Where the symbols take the objects:
MN ku SD
MN su NC
MN fo LM
MN va QG
MN di MR
MN ko FG
NC ku LP
NC su SD
NC fo FG
NC va MN
NC di TT
NC ko QR
LP ku FG
LP su LM
LP fo QP
LP va SD
LP di QG
LP ko NJ
QR ku NJ
QR su QP
QR fo DL
QR va FG
QR di SD
QR ko SF
JL ku JJ
JL su QZ
JL fo GQ
JL va PG
JL di DS
JL ko CT
LM ku QR
LM su FG
LM fo NJ
LM va LP
LM di MN
LM ko GJ
LS ku CT
LS su GQ
LS fo PB
LS va JJ
LS di PG
LS ko CP
BB ku TR
BB su QM
BB fo DR
BB va TL
BB di TM
BB ko ZJ
BL ku PG
BL su JB
BL fo QZ
BL va DS
BL di SJ
BL ko JJ
QG ku NC
QG su MN
QG fo LP
QG va BQ
QG di BN
QG ko LM
ZS ku JT
ZS su GN
ZS fo BN
ZS va ZM
ZS di ZJ
ZS ko MR
TM ku CP
TM su PB
TM fo BB
TM va CT
TM di JJ
TM ko QM
CT ku PB
CT su TM
CT fo TL
CT va GQ
CT di QZ
CT ko BB
PG ku QZ
PG su JL
PG fo LS
PG va JB
PG di HB
PG ko GQ
SD ku LM
SD su LP
SD fo QR
SD va NC
SD di BQ
SD ko QP
JT ku BN
JT su GB
JT fo TT
JT va GN
JT di HM
JT ko BQ
QZ ku LS
QZ su JJ
QZ fo CT
QZ va JL
QZ di BL
QZ ko TM
FG ku QP
FG su QR
FG fo GJ
FG va LM
FG di NC
FG ko DL
CP ku BB
CP su TL
CP fo TR
CP va PB
CP di GQ
CP ko MD
TL ku QM
TL su BB
TL fo MD
TL va CP
TL di CT
TL ko DR
GN ku GB
GN su JT
GN fo MR
GN va ZS
GN di PF
GN ko TT
JB ku JL
JB su PG
JB fo JJ
JB va BL
JB di DQ
JB ko LS
SF ku DQ
SF su SJ
SF fo DS
SF va DL
SF di QP
SF ko BL
GB ku MR
GB su BN
GB fo BQ
GB va JT
GB di ZM
GB ko QG
QP ku GJ
QP su NJ
QP fo SF
QP va QR
QP di LP
QP ko SJ
NJ ku DL
NJ su GJ
NJ fo SJ
NJ va QP
NJ di LM
NJ ko DQ
MD ku ZJ
MD su DR
MD fo HM
MD va TR
MD di TL
MD ko ZM
PB ku TL
PB su CP
PB fo QM
PB va TM
PB di LS
PB ko TR
MR ku BQ
MR su TT
MR fo MN
MR va BN
MR di GN
MR ko NC
DR ku PF
DR su ZJ
DR fo ZM
DR va MD
DR di BB
DR ko ZS
HB ku BL
HB su DS
HB fo PG
HB va DQ
HB di DL
HB ko JL
ZM ku GN
ZM su ZS
ZM fo GB
ZM va HM
ZM di DR
ZM ko BN
DQ ku DS
DQ su HB
DQ fo JB
DQ va SJ
DQ di GJ
DQ ko PG
ZJ ku HM
ZJ su PF
ZJ fo ZS
ZJ va DR
ZJ di QM
ZJ ko GN
TR ku DR
TR su MD
TR fo PF
TR va QM
TR di CP
TR ko HM
DL ku SJ
DL su SF
DL fo HB
DL va GJ
DL di QR
DL ko DS
PF ku ZM
PF su HM
PF fo GN
PF va ZJ
PF di TR
PF ko JT
JJ ku GQ
JJ su LS
JJ fo TM
JJ va QZ
JJ di JB
JJ ko PB
QM ku MD
QM su TR
QM fo ZJ
QM va BB
QM di PB
QM ko PF
DS ku JB
DS su BL
DS fo JL
DS va HB
DS di SF
DS ko QZ
HM ku ZS
HM su ZM
HM fo JT
HM va PF
HM di MD
HM ko GB
BQ ku MN
BQ su QG
BQ fo SD
BQ va TT
BQ di GB
BQ ko LP
SJ ku HB
SJ su DQ
SJ fo BL
SJ va SF
SJ di NJ
SJ ko JB
GQ ku TM
GQ su CT
GQ fo CP
GQ va LS
GQ di JL
GQ ko TL
TT ku QG
TT su BQ
TT fo NC
TT va MR
TT di JT
TT ko SD
BN ku TT
BN su MR
BN fo QG
BN va GB
BN di ZS
BN ko MN
GJ ku SF
GJ su DL
GJ fo DQ
GJ va NJ
GJ di FG
GJ ko HB

The rows follow the links: the fewer symbols apart two objects are, the more alike their rows tend to be.

Each row is also shifted at random along 5 hidden directions that mean nothing.

Some objects, each with a row of numbers:
LP -> -6 -6 6 59 25 63 18 14 6 -1 1 1 44 29 50 4 -24 -68 16 -43 -14 10 86 -30 -57 18 34 -19 33 -60 21 -43 4 32 -43 12 -2 25 17 -16 55 1 85 28 8 -22 -42 27 -59 20 26 -44 -16 -41 -6
SF -> -48 49 3 2 -9 -5 -25 41 63 50 16 -34 -28 -96 -4 74 -36 -7 4 1 -29 -26 36 -69 5 -30 -5 32 35 -19 -14 20 -12 -49 41 -3 -30 -14 27 -21 38 -6 -48 -12 40 21 -17 4 -18 17 28 14 13 -2 -3
MD -> 35 28 5 20 0 20 8 -10 -11 -27 -12 -26 21 -1 20 -8 56 -7 31 -19 -15 -29 -15 -35 7 -26 13 17 25 -5 -6 -20 2 -44 -5 -5 10 -3 -32 -4 -8 -3 15 15 34 42 26 -10 33 32 21 -11 24 0 4
QR -> -13 -25 -45 -3 -12 47 28 44 35 -11 21 -8 -32 -57 -16 55 11 -3 19 -27 -37 38 6 -47 34 -25 -38 31 25 29 -20 -15 11 -11 -60 36 -24 -42 42 -44 31 59 -8 -16 -9 23 -44 -15 -31 45 -25 -50 33 -39 26
TL -> 12 32 18 -12 6 -33 -40 -14 -35 4 37 -12 37 4 -1 20 27 -12 -7 18 -11 -52 -8 30 -9 -17 57 11 -4 -18 30 -17 -14 -12 78 -9 8 -32 -19 11 4 -32 36 38 44 -5 32 -18 10 -44 16 51 -25 31 -5
CT -> -15 11 5 22 -35 -18 -9 -9 17 4 2 -23 7 -27 45 -33 20 23 2 22 -61 -15 13 -39 -21 8 13 64 -35 7 -35 -75 44 -2 -46 -4 -44 -28 11 -33 -32 -13 37 37 24 -7 -16 -51 -11 14 -13 19 52 -91 18
JB -> -27 15 9 -22 -2 -23 27 -30 3 13 -31 -14 -51 -46 18 -45 -13 52 -25 -9 -18 -26 -47 16 19 4 -56 13 -41 30 -54 25 38 -38 0 4 -30 14 -23 -10 -59 -12 -66 -28 1 35 -34 -4 -24 39 -15 -4 1 -25 -37
DR -> 51 13 -29 4 8 40 55 -14 -36 -20 21 -2 79 20 30 -9 54 9 13 -22 -27 -17 -97 81 48 -61 -8 9 -73 60 -49 -75 -4 -30 -9 6 -44 10 -7 22 -69 77 26 28 -29 39 21 -30 34 18 6 22 0 22 -10
JJ -> -38 -17 15 -52 -17 -65 -6 -19 -4 7 24 -30 -46 -46 8 19 13 78 5 -6 -8 -41 -29 33 -28 -19 -2 32 -45 -10 -37 -17 42 -21 102 -6 -66 -16 -24 -22 -4 -23 -14 34 -6 18 -43 -10 -19 -3 -13 45 15 11 -28
GB -> -3 7 -7 -7 -40 -1 5 19 49 8 -11 -20 4 12 -34 19 -4 12 32 10 31 18 18 -89 -3 1 -8 -7 3 -25 -8 -25 -36 -7 -15 -30 -34 -14 22 3 15 7 -30 -3 -11 -1 34 -15 32 28 2 16 49 -22 0
NC -> 13 -13 -37 -9 -6 36 66 -9 -17 -14 -22 15 32 15 -19 -25 -7 -3 -14 -40 1 15 -26 8 25 9 -37 -16 -8 2 -18 -47 -10 -7 -63 29 -34 -5 22 -7 -39 45 -7 -15 -19 26 -13 -28 -57 49 -35 -28 -25 -27 -43
FG -> -5 -24 -29 1 9 34 33 29 4 -5 30 9 17 -18 6 47 -9 -21 8 -32 -26 22 16 23 2 -18 -6 1 4 6 -13 -41 -2 15 -4 32 -35 -2 35 -18 27 49 36 13 -23 7 -53 2 -46 9 -8 -21 -12 2 -6
GJ -> -15 23 2 14 1 -22 -28 25 38 36 -13 18 -8 -33 22 -10 -40 -46 -17 25 -28 25 69 -17 -21 20 -8 27 59 -8 -18 11 -7 24 4 -1 9 34 36 -6 8 -25 -25 7 8 4 -35 26 -27 -24 -14 10 -7 7 -6
PB -> -9 23 14 31 -21 -4 -37 -7 13 1 17 -25 14 -3 31 -10 17 -19 10 33 -43 -26 33 -56 -28 1 48 50 -8 -16 17 -33 12 -1 -27 -26 12 -40 1 -15 15 -34 49 31 52 -14 17 -40 -3 5 10 13 27 -69 36
GQ -> -28 4 17 1 -36 -27 -21 1 10 14 29 -33 -20 -40 25 11 30 46 12 11 -26 -28 -6 -12 -36 -15 23 61 -25 -13 -22 -46 47 -1 19 2 -57 -36 -10 -24 6 -8 32 40 19 -6 -24 -30 -6 4 -4 32 40 -37 13
BN -> 6 16 -9 2 -22 -26 23 4 36 8 -44 -5 40 27 1 -29 -21 1 8 5 -10 10 48 -74 -11 45 -11 -21 -18 -19 -34 -81 -38 -6 -24 -33 -56 28 35 -25 -47 -23 -23 30 -11 -8 23 -28 1 12 -2 29 37 -66 -54
SJ -> -40 42 4 16 9 20 -17 41 35 45 22 -23 -13 -76 -4 62 -37 -3 -17 -1 -29 -30 19 -21 22 -22 7 5 5 -3 -1 19 0 -31 9 10 -16 -10 22 -14 21 13 -23 -17 35 -14 -12 6 -8 0 40 11 0 -5 5
BB -> 27 19 -10 19 12 19 -7 -9 -36 -22 14 -5 47 4 9 -12 42 -14 -1 11 -41 -31 -19 9 31 -8 32 13 -17 26 31 -28 5 -19 -29 -1 23 -30 -12 -7 -30 5 43 14 41 -6 42 -42 23 -6 17 7 3 -29 20
HB -> -44 36 -3 4 4 34 7 30 0 50 38 -25 -5 -82 -20 59 -11 46 -19 -24 -23 -55 -48 35 55 -39 -2 -4 -43 17 -11 5 21 -42 3 32 -50 -17 -1 -9 -11 61 -18 -29 19 -2 -7 -8 -1 8 53 12 -8 18 0

From each start, follow one symbol. Which object do you reach?
Answers are names.
---
-29 43 19 26 31 -4 -17 19 -2 47 4 4 17 -33 22 12 -49 -12 -42 -4 -33 -36 34 45 3 20 16 -22 -11 -4 3 2 1 -3 13 9 -10 37 10 -3 -24 -4 0 5 20 -30 -16 22 -16 -45 47 25 -25 14 -29
va SJ
---
47 24 6 16 18 9 -9 -20 -46 -19 -8 8 39 32 13 -40 45 -25 0 -2 -15 -19 -19 26 14 -2 20 6 12 12 19 -7 -1 -12 -7 5 36 4 -33 13 -35 -6 34 19 27 14 38 -4 35 -14 10 -2 -11 20 5
su MD
---
2 25 -1 5 -11 -18 -19 -14 -6 -4 14 -17 30 -10 23 -8 21 -10 -3 26 -50 -32 -2 -19 3 -6 28 35 -21 11 2 -44 0 -17 3 -16 2 -40 -1 -15 -21 -24 25 38 42 -3 28 -43 2 -3 -8 33 10 -46 5
fo TR
---
-28 27 3 25 11 29 16 11 -17 39 -5 0 1 -43 14 -13 -20 28 -31 -12 -32 -34 -35 48 38 4 -13 -10 -49 32 -25 4 36 -20 -46 28 -22 17 -9 -3 -50 45 -9 -27 4 -7 -12 -1 -5 -3 32 -3 -10 -12 -7
va HB
---
-26 5 4 -1 16 33 7 -6 -19 19 15 -1 -42 -37 -24 3 -8 39 -29 -4 28 -22 -84 56 47 -20 -25 -11 -38 37 12 92 35 -15 -25 22 22 -10 -25 31 -6 43 -28 -72 -11 -4 -1 4 0 13 10 -27 -32 28 35
ku PG
---
-5 0 -14 15 -6 44 18 16 -1 3 -1 -8 27 14 -41 26 -11 -2 6 -37 20 -7 28 -54 19 26 20 -45 9 -41 37 -32 -21 -5 -58 11 -23 -28 11 -18 12 32 24 -9 13 -29 32 -20 -13 27 26 -26 5 -37 -4
ku MN
---
-21 -26 5 -8 21 -24 36 -37 -25 -5 -27 14 -9 6 49 -64 -19 37 -33 6 -25 1 -52 79 4 10 -35 -6 -100 61 -44 0 48 3 -15 -5 -12 31 -12 -5 -65 -6 -5 -8 -37 -6 -37 -13 -17 3 -31 0 -12 -35 -15
fo GQ
---
8 4 -2 -26 -18 -23 13 -3 1 -10 -43 2 -12 6 -48 -16 -20 9 1 -38 28 -8 38 -64 -4 48 -12 -32 55 -59 18 -14 -22 -19 6 5 -25 -10 -4 -23 -6 -28 -30 -4 15 20 3 -5 -33 32 -12 -17 -5 -15 -63
va BQ
---
10 -9 -16 12 -12 44 29 5 -1 -16 -28 4 2 15 -33 -22 -6 -6 3 -40 21 9 22 -60 11 31 -12 -26 38 -32 22 -4 -9 -7 -80 22 -3 -22 6 -13 6 19 4 -32 9 3 0 -11 -39 53 -12 -56 -4 -45 -9
va QG
---
-8 13 24 14 -24 -23 -53 -20 0 20 36 -14 1 5 16 -2 16 -2 0 39 2 -18 9 0 -43 -13 51 39 2 -28 20 -2 12 22 35 -21 12 -35 -13 20 34 -36 47 25 31 -24 12 -16 -3 -30 3 31 -2 -5 37
ku CP
---
-30 -31 1 -35 -25 -21 -6 -9 -7 1 37 -19 -43 -37 -9 21 29 68 10 11 0 -13 -59 30 3 -28 -1 44 -48 24 -13 5 45 -2 32 12 -34 -56 -16 -11 4 15 5 6 -15 0 -19 -28 -4 6 -20 19 22 0 25
ko CP
---
11 -5 -24 -36 -7 -22 28 -7 -13 12 -12 19 49 48 -47 -4 -29 14 -20 7 27 13 -21 30 33 20 -20 -49 -47 5 -2 -43 -51 14 18 -11 -35 6 30 20 -46 24 -30 5 -38 -19 35 -19 4 -18 -19 46 -21 19 -44
di GN
---
-24 -4 36 4 28 -21 3 -37 -27 18 -16 12 -13 15 45 -61 -30 13 -29 5 1 -20 -19 76 -31 15 -7 -13 -57 7 -18 29 39 12 20 -9 4 48 -29 20 -31 -29 4 -6 -18 -17 -35 24 -17 -18 6 5 -34 3 -16
fo LS
---
2 1 10 -6 -5 -17 -6 5 -2 9 -16 5 18 42 -39 6 -32 -15 -1 -10 41 -6 53 -39 -18 47 24 -56 27 -59 37 -11 -43 8 12 -10 -8 3 3 3 15 -30 -5 2 6 -34 31 10 -5 -13 20 8 -15 -1 -39
ko SD
---
4 -8 -17 19 3 13 9 26 14 23 11 31 22 -11 30 -5 -23 -32 -18 -1 -47 33 41 44 -9 14 -7 13 18 12 -28 -49 3 38 -20 34 -26 34 51 -7 -13 25 28 28 -21 -6 -57 17 -34 -32 -11 7 -6 9 -15
fo SF
---
1 -4 -16 -7 -1 28 33 -3 7 -7 -13 -5 2 6 -8 3 -12 -20 5 -51 16 7 18 -27 -11 1 -19 -14 31 -42 -3 -16 -13 -6 -3 10 -24 -9 10 -6 25 10 4 -6 -6 26 -33 1 -58 44 -21 -34 -27 -10 -27
fo QR
---
10 -39 -20 -34 30 -5 25 -9 -27 -13 14 42 9 37 -8 11 -20 -28 -21 -16 24 38 -11 87 1 -5 -19 -25 7 10 8 16 -19 38 54 22 12 18 20 20 10 14 4 0 -47 13 -44 24 -49 -23 -42 -7 -71 64 -29
ku QR
---
-37 -26 28 -11 11 -6 -13 -15 -13 8 36 -15 -32 -16 15 24 -2 40 0 -6 11 -26 -27 46 -26 -24 16 6 -53 2 1 26 45 10 42 -1 -11 -9 -30 5 28 -4 26 1 -10 -18 -34 7 -8 -3 14 2 -3 9 18
di BL
